Below is a small trained network, with its code and all its weights. Each question gives an input and a class and asks what happens when units are switched off, that is, made to give their printed mean instead of their output.

import numpy as np


def w(rows, s, z=0):
    codes = np.array(rows[::2]) - 128.0
    scale = np.full(codes.shape[1], s)
    scale[-1] = z or s
    return codes * scale


def f(y):
    return y / 2 * (1 + np.tanh(0.7978845608 * (y + 0.044715 * y**3)))


def log_softmax(a):
    a = a - a.max(-1, keepdims=True)
    return a - np.log(np.exp(a).sum(-1, keepdims=True))


def net(x, mask):
    res = np.array(x, float).reshape(1, 6) / 4 @ E
    y = f(res @ A[0][:, :-1].T + A[0][:, -1])
    res = res + np.where(mask, y, B[0][:, -1]) @ B[0][:, :-1]
    return log_softmax(res[-1] @ U[:, :-1].T + U[:, -1])


A, B = {}, {}
E = w([
[127,127,108,103,118,138,138,128,135,123,116,118],'x0',
[181,225,251,63,199,156,119,197,145,98,33,144],'x1',
[227,108,84,87,148,197,17,104,49,162,116,216],'x2',
[165,168,113,86,231,78,67,91,174,185,213,2],'x3',
[177,183,133,193,65,230,73,130,192,56,196,80],'x4',
[127,134,121,133,134,132,134,118,121,119,113,118],'x5',
],0.0068)
A[0] = w([
[48,146,143,159,126,57,193,195,194,111,88,60,100],'n1',
[52,117,160,123,119,70,174,161,205,93,138,92,98],'n2',
[117,217,216,95,180,126,161,204,167,92,39,107,106],'n3',
[197,79,68,116,102,150,34,84,53,195,155,181,119],'n4',
[108,145,142,186,56,233,136,150,145,4,137,193,86],'n5',
[81,48,64,189,80,68,142,83,124,166,167,128,99],'n6',
[175,233,197,53,134,157,108,208,120,118,101,141,206],'n7',
[68,42,160,147,99,148,212,183,68,92,57,254,79],'n8',
[64,77,140,37,176,53,151,131,117,214,84,173,49],'n9',
[146,130,152,80,202,77,78,60,180,191,167,61,87],'n10',
[50,149,159,166,87,58,202,139,164,100,133,67,94],'n11',
[91,12,77,187,79,99,171,45,94,190,159,97,126],'n12',
[66,137,148,139,100,72,183,172,188,132,130,87,106],'n13',
[161,150,250,56,145,104,159,208,161,127,54,130,114],'n14',
[92,86,162,140,39,122,190,176,75,92,44,201,72],'n15',
[84,61,132,40,218,34,157,114,72,221,65,115,1],'n16',
[145,179,115,71,242,99,117,72,149,197,167,42,64],'n17',
[150,226,203,106,178,82,154,199,165,82,86,149,178],'n18',
[158,227,132,161,74,225,25,139,206,78,211,20,115],'n19',
[73,168,168,173,85,91,172,171,180,81,160,78,106],'n20',
[68,81,33,201,60,60,170,51,131,112,205,106,144],'n21',
[89,133,164,157,146,89,218,137,139,102,129,61,68],'n22',
[76,58,153,53,176,12,183,99,40,180,79,174,1],'n23',
[233,128,78,69,149,178,8,99,49,194,104,214,139],'n24',
[136,204,191,78,167,118,133,165,153,115,69,148,112],'n25',
[133,164,93,85,214,61,80,121,170,160,159,72,95],'n26',
],0.0056,0.0018)
B[0] = w([
[90,95,177,63,225,98,76,209,86,59,56,168,216],'n1',
[101,90,145,37,184,159,82,186,98,70,60,161,195],'n2',
[93,168,59,148,102,198,115,53,191,200,181,187,236],'n3',
[69,78,113,44,181,173,53,183,137,101,28,181,211],'n4',
[198,117,203,170,62,72,197,182,89,159,207,22,208],'n5',
[86,206,36,166,100,196,110,85,196,196,134,178,206],'n6',
[102,151,83,137,140,186,106,62,195,186,122,203,229],'n7',
[153,223,138,104,58,37,185,219,48,175,217,30,230],'n8',
[183,48,214,202,98,160,157,57,189,70,115,128,198],'n9',
[141,186,101,102,80,52,179,204,50,155,188,78,217],'n10',
[80,68,131,61,184,127,56,182,92,71,36,185,209],'n11',
[58,205,60,159,101,185,104,70,188,179,163,199,221],'n12',
[113,89,129,71,195,140,81,168,100,94,77,166,190],'n13',
[81,200,60,134,133,183,99,32,174,188,167,173,224],'n14',
[172,191,118,105,57,49,169,188,31,179,203,53,214],'n15',
[253,24,212,197,107,138,171,75,196,82,124,87,216],'n16',
[148,220,129,112,59,19,195,206,56,157,167,43,229],'n17',
[73,170,85,170,124,168,147,50,183,163,166,202,227],'n18',
[224,57,236,227,75,149,213,101,179,48,109,69,254],'n19',
[122,76,177,82,201,144,104,176,117,77,59,177,197],'n20',
[78,130,75,147,84,214,82,64,177,219,163,192,235],'n21',
[119,104,162,72,178,91,103,186,63,72,87,160,184],'n22',
[225,45,217,208,73,158,206,45,183,56,105,117,213],'n23',
[91,97,141,40,212,135,50,222,45,35,44,192,244],'n24',
[65,174,99,144,115,175,100,95,145,211,135,180,201],'n25',
[94,184,112,63,71,62,155,148,56,181,215,48,208],'n26',
],0.0058,0.0078)
U = w([
[27,204,22,147,116,222,100,5,211,229,161,240,128],'0',
[86,67,147,30,232,140,43,212,30,18,9,225,204],'1',
[158,226,126,91,50,21,232,188,22,200,213,31,7],'2',
[253,5,242,219,67,190,222,25,220,44,109,93,157],'3',
],0.0053,0.0017)

Each question gives the input, the list of numbers given to net, and the class t.
The units are the neurons (one row each of A and B). Each row of codes is followed by its name. A weight is (code - 128) times the scale printed after its matrix; where a second scale follows, it is the last column's (A, B and U).
mask holds one flag per neuron, in row order. A switched-off neuron (its flag False) gives its mean, the last column of its row in B, instead of its output. The means were averaged over made-up inputs and are rounded, as every weight is.
A unit's drop is (log p(t) with every unit on - log p(t) with that unit switched off) / (log p(t) with every unit on - log p(t) with every unit switched off).
The circuit of an input: a set's keep is (log p(t) with only the set's units on - log p(t) with every unit switched off) / (log p(t) with every unit on - log p(t) with every unit switched off). Starting from the 12 units with the biggest drops (on a tie, the unit counted first), units are removed one at a time, each time the one whose removal leaves the highest keep (on an exact tie, the one counted first), for as long as the keep stays at least 0.8.
circuit, biggest first: the units of the circuit, biggest drop first
top k neurons: the k neurons with the biggest drops, biggest first
drop of u: that unit's drop, to one decimal
input [-1,1,0,5,-6,3], class 3: top 2 neurons : (n16, n23)
input [-3,-4,8,-7,2,-8], class 1: circuit, biggest first : (n24)
input [3,-5,7,7,2,4], class 1: top 3 neurons : (n4, n24, n8)
input [4,4,-6,-5,-7,-5], class 3: top 3 neurons : (n23, n9, n16)
input [6,-7,8,-6,7,-8], class 1: top 2 neurons : (n24, n4)
input [2,2,5,3,-6,-7], class 3: top 2 neurons : (n16, n23)
input [-1,3,-6,-5,-1,-2], class 1: top 2 neurons : (n1, n11)
input [4,3,6,-6,7,-6], class 3: top 2 neurons : (n5, n19)
input [-5,5,6,7,1,-2], class 2: top 2 neurons : (n17, n10)
input [6,5,-4,2,-7,5], class 3: top 3 neurons : (n16, n23, n9)
input [1,8,8,-1,-5,3], class 0: top 2 neurons : (n14, n7)
input [3,8,1,3,-8,-1], class 0: top 4 neurons : (n14, n3, n25, n19)
input [5,-1,4,-5,-1,-3], class 2: top 2 neurons : (n8, n15)
input [2,2,5,5,7,-7], class 3: circuit, biggest first : (n19)
input [1,-5,-1,3,-6,-3], class 3: top 2 neurons : (n16, n23)
input [-3,1,4,0,4,7], class 1: drop of n24 : 1.3
input [1,2,2,-5,-8,7], class 3: drop of n23 : 0.3
input [0,6,-2,5,-4,-6], class 0: drop of n3 : 0.1
